Here is a tiny trained network, its code and every weight. The questions are about switching its units off for an input and a class, where a switched-off unit gives its printed mean instead of its output.

import numpy as np


def w(rows, s, z=0):
    codes = np.array(rows[::2]) - 128.0
    scale = np.full(codes.shape[1], s)
    scale[-1] = z or s
    return codes * scale


def f(y):
    return y / 2 * (1 + np.tanh(0.7978845608 * (y + 0.044715 * y**3)))


def log_softmax(a):
    a = a - a.max(-1, keepdims=True)
    return a - np.log(np.exp(a).sum(-1, keepdims=True))


def net(x, mask):
    res = np.array(x, float).reshape(1, 3) / 4 @ E
    y = f(res @ A[0][:, :-1].T + A[0][:, -1])
    res = res + np.where(mask, y, B[0][:, -1]) @ B[0][:, :-1]
    return log_softmax(res[-1] @ U[:, :-1].T + U[:, -1])


A, B = {}, {}
E = w([
[200,206,254,228,42,146,55,75],'x0',
[69,232,36,143,44,216,239,104],'x1',
[199,72,211,55,95,221,185,7],'x2',
],0.0049)
A[0] = w([
[161,217,221,225,18,213,207,52,238],'N1',
[195,29,120,17,198,211,217,12,224],'N2',
[47,112,34,56,242,31,190,235,234],'N3',
[213,188,239,219,43,175,58,55,227],'N4',
[147,2,221,139,235,48,35,230,252],'N5',
[155,168,49,46,74,217,248,46,252],'N6',
[44,158,18,95,223,59,231,236,247],'N7',
],0.0042,0.0032)
B[0] = w([
[185,217,46,179,12,188,220,181,215],'N1',
[59,45,72,73,198,230,195,34,206],'N2',
[209,218,35,233,64,91,211,176,253],'N3',
[218,189,160,216,116,62,131,202,212],'N4',
[206,100,207,214,211,2,111,52,241],'N5',
[113,155,26,38,97,211,205,29,217],'N6',
[219,210,55,182,18,197,215,180,254],'N7',
],0.0048,0.0065)
U = w([
[162,211,172,222,55,44,39,200,135],'0',
[65,45,88,31,201,233,192,3,72],'1',
[46,124,173,77,75,195,49,211,4],'2',
[208,54,221,162,230,41,62,53,164],'3',
[218,242,39,182,27,210,239,156,249],'4',
],0.0045,0.0032)

Each question gives the input, the list of numbers given to net, and the class t.
The units are the neurons (one row each of A and B). Each row of codes is followed by its name. A weight is (code - 128) times the scale printed after its matrix; where a second scale follows, it is the last column's (A, B and U).
mask holds one flag per neuron, in row order. A switched-off neuron (its flag False) gives its mean, the last column of its row in B, instead of its output. The means were averaged over made-up inputs and are rounded, as every weight is.
A unit's drop is (log p(t) with every unit on - log p(t) with that unit switched off) / (log p(t) with every unit on - log p(t) with every unit switched off).
The circuit of an input: a set's keep is (log p(t) with only the set's units on - log p(t) with every unit switched off) / (log p(t) with every unit on - log p(t) with every unit switched off). Starting from all 7 units, units are removed one at a time, each time the one whose removal leaves the highest keep (on an exact tie, the one counted first), for as long as the keep stays at least 0.8.
units of the circuit, in order: the units of the circuit, biggest drop first
unit that matters most: the unit with the biggest drop
top k neurons: the k neurons with the biggest drops, biggest first
drop when u is switched off: that unit's drop, to one decimal
input [-3,6,4], class 1: units of the circuit, in order => (N2; N3; N4)
input [2,-7,-3], class 3: unit that matters most => N5
input [-5,-4,3], class 1: top 2 neurons => (N2; N4)
input [7,2,-5], class 0: top 2 neurons => (N7; N6)
input [-1,-4,6], class 1: units of the circuit, in order => (N2; N3)
input [-8,-2,5], class 1: top 3 neurons => (N2; N1; N4)
input [7,-7,-7], class 3: top 4 neurons => (N5; N7; N3; N1)
input [-3,-4,5], class 1: top 2 neurons => (N2; N4)
input [-7,2,5], class 1: top 4 neurons => (N2; N1; N4; N6)
input [-8,7,8], class 1: drop when N2 is switched off => 0.6
input [-8,7,7], class 1: drop when N2 is switched off => 0.8
input [4,-5,-5], class 3: drop when N7 is switched off => 0.2
